Below is a small trained network, with its code and all its weights. Each question gives an input and a class and asks what happens when units are switched off, that is, made to give their printed mean instead of their output.

import numpy as np


def w(rows, s, z=0):
    codes = np.array(rows[::2]) - 128.0
    scale = np.full(codes.shape[1], s)
    scale[-1] = z or s
    return codes * scale


def norm(h):
    return h / np.sqrt((h * h).mean(-1, keepdims=True) + 1e-5)


def f(y):
    return y / 2 * (1 + np.tanh(0.7978845608 * (y + 0.044715 * y**3)))


def log_softmax(a):
    a = a - a.max(-1, keepdims=True)
    return a - np.log(np.exp(a).sum(-1, keepdims=True))


def net(x, mask):
    res = np.array(x, float).reshape(1, 7) / 4 @ E
    u = 0
    for l in range(2):
        y = f(norm(res) @ A[l][:, :-1].T + A[l][:, -1])
        res = res + np.where(mask[u : u + 12], y, B[l][:, -1]) @ B[l][:, :-1]
        u += 12
    return log_softmax(norm(res)[-1] @ U[:, :-1].T + U[:, -1])


A, B = {}, {}
E = w([
[126,126,129,124,125,129,132],'x0',
[134,139,127,126,125,134,121],'x1',
[254,19,43,120,68,102,181],'x2',
[180,150,226,190,167,205,244],'x3',
[169,123,105,35,217,157,122],'x4',
[132,139,125,124,122,134,123],'x5',
[133,145,125,116,114,144,122],'x6',
],0.0065)
A[0] = w([
[120,176,115,66,201,191,171,130],'L0N0',
[82,212,110,86,126,85,138,59],'L0N1',
[90,185,188,173,191,206,149,103],'L0N2',
[216,162,163,177,143,160,204,64],'L0N3',
[149,203,139,162,93,95,105,107],'L0N4',
[175,108,163,136,236,103,134,178],'L0N5',
[137,95,100,38,254,147,120,252],'L0N6',
[110,190,109,120,174,105,101,111],'L0N7',
[68,203,160,125,149,136,164,150],'L0N8',
[42,132,141,129,162,126,54,142],'L0N9',
[41,119,147,108,144,157,27,129],'L0N10',
[93,96,132,161,142,86,130,110],'L0N11',
],0.008,0.0033)
B[0] = w([
[92,63,177,133,165,155,145,199],'L0N0',
[113,87,75,182,152,138,147,156],'L0N1',
[84,79,173,72,97,3,45,242],'L0N2',
[78,122,42,114,132,161,195,203],'L0N3',
[83,128,141,188,87,129,161,143],'L0N4',
[70,166,128,89,105,185,102,182],'L0N5',
[225,167,153,82,163,115,124,255],'L0N6',
[158,157,170,77,167,177,179,166],'L0N7',
[133,113,133,93,128,50,157,212],'L0N8',
[193,84,65,160,90,250,254,218],'L0N9',
[132,99,49,151,125,152,204,222],'L0N10',
[153,180,146,148,63,157,130,132],'L0N11',
],0.007,0.0067)
A[1] = w([
[168,125,136,134,184,222,154,1],'L1N0',
[130,95,121,137,106,126,72,150],'L1N1',
[80,161,173,173,86,75,129,161],'L1N2',
[112,70,100,156,79,140,132,117],'L1N3',
[127,162,132,245,96,74,112,175],'L1N4',
[70,116,138,179,95,153,166,163],'L1N5',
[164,135,142,165,143,139,172,154],'L1N6',
[156,161,98,127,146,83,122,81],'L1N7',
[80,47,136,140,157,178,160,119],'L1N8',
[202,164,144,127,154,136,8,95],'L1N9',
[133,107,81,197,10,127,154,62],'L1N10',
[164,115,119,108,63,110,35,160],'L1N11',
],0.011,0.002)
B[1] = w([
[87,172,50,177,184,90,153,189],'L1N0',
[141,225,156,169,171,64,112,132],'L1N1',
[160,73,53,152,134,100,155,185],'L1N2',
[111,176,166,171,171,173,82,193],'L1N3',
[164,132,109,46,227,126,107,180],'L1N4',
[155,93,99,125,25,120,133,206],'L1N5',
[86,154,54,97,102,178,86,158],'L1N6',
[158,84,124,128,116,151,83,131],'L1N7',
[189,193,123,158,147,143,42,194],'L1N8',
[154,86,136,191,1,113,71,152],'L1N9',
[68,175,194,146,97,157,130,255],'L1N10',
[92,124,201,171,217,88,84,161],'L1N11',
],0.0084,0.0081)
U = w([
[75,191,106,197,15,223,157,120],'0',
[172,162,43,82,198,193,188,254],'1',
[64,63,142,133,53,38,195,113],'2',
[104,107,239,8,182,123,160,23],'3',
[77,191,208,209,166,95,67,110],'4',
[224,71,131,110,115,86,45,22],'5',
],0.017,0.0024)

Each question gives the input, the list of numbers given to net, and the class t.
The units are the neurons (one row each of A and B). Each row of codes is followed by its name. A weight is (code - 128) times the scale printed after its matrix; where a second scale follows, it is the last column's (A, B and U).
mask holds one flag per neuron, layer by layer. A switched-off neuron (its flag False) gives its mean, the last column of its row in B, instead of its output. The means were averaged over made-up inputs and are rounded, as every weight is.
A unit's drop is (log p(t) with every unit on - log p(t) with that unit switched off) / (log p(t) with every unit on - log p(t) with every unit switched off).
The circuit of an input: a set's keep is (log p(t) with only the set's units on - log p(t) with every unit switched off) / (log p(t) with every unit on - log p(t) with every unit switched off). Starting from the 12 units with the biggest drops (on a tie, the unit counted first), units are removed one at a time, each time the one whose removal leaves the highest keep (on an exact tie, the one counted first), for as long as the keep stays at least 0.8.
units of the circuit, in order: the units of the circuit, biggest drop first
k most important neurons: the k neurons with the biggest drops, biggest first
top k neurons in layer l: the k neurons of layer l with the biggest drops, biggest first
drop of u: that unit's drop, to one decimal
input [1,-4,0,3,-2,8,1], class 2: units of the circuit, in order -> L0N2
input [-2,3,-8,0,0,-7,5], class 0: top 3 neurons in layer 0 -> L0N9; L0N10; L0N6
input [-6,8,4,0,-1,8,4], class 4: 2 most important neurons -> L0N9; L0N10
input [-4,-1,0,1,6,3,-3], class 3: 2 most important neurons -> L0N9; L0N0
input [5,7,7,7,-1,3,8], class 0: units of the circuit, in order -> L0N6; L1N10
input [7,0,4,0,0,2,7], class 4: 3 most important neurons -> L0N9; L0N6; L0N10
input [8,-4,8,0,-7,-4,8], class 4: units of the circuit, in order -> L0N9; L0N10; L1N11; L1N3
input [-3,6,-8,0,-5,6,-6], class 0: 2 most important neurons -> L0N9; L0N10
input [3,3,-7,0,-2,-4,-7], class 0: 3 most important neurons -> L0N9; L0N10; L1N8
input [1,-2,7,0,3,7,5], class 5: 2 most important neurons -> L0N9; L0N10
input [-3,-8,7,-1,5,-8,-1], class 5: 2 most important neurons -> L0N9; L0N10
input [-6,-7,-6,-1,1,4,8], class 1: 4 most important neurons -> L0N9; L0N7; L1N10; L0N8
input [-4,5,7,-6,-1,8,1], class 4: 2 most important neurons -> L1N11; L0N6
input [-7,-6,-6,2,7,5,4], class 3: top neuron in layer 0 -> L0N2
input [0,-1,0,6,3,6,-8], class 3: top 2 neurons in layer 0 -> L0N2; L0N9
input [4,-5,-5,1,2,6,5], class 3: 2 most important neurons -> L0N2; L0N8
input [0,6,-1,6,-2,-4,-3], class 2: drop of L0N2 -> 0.4
input [7,-8,-2,8,-8,1,3], class 2: drop of L1N9 -> 0.0
input [-4,5,-3,0,-3,1,-6], class 0: drop of L0N9 -> 6.9
input [-5,-6,-4,4,3,-7,2], class 3: most important neuron -> L0N2
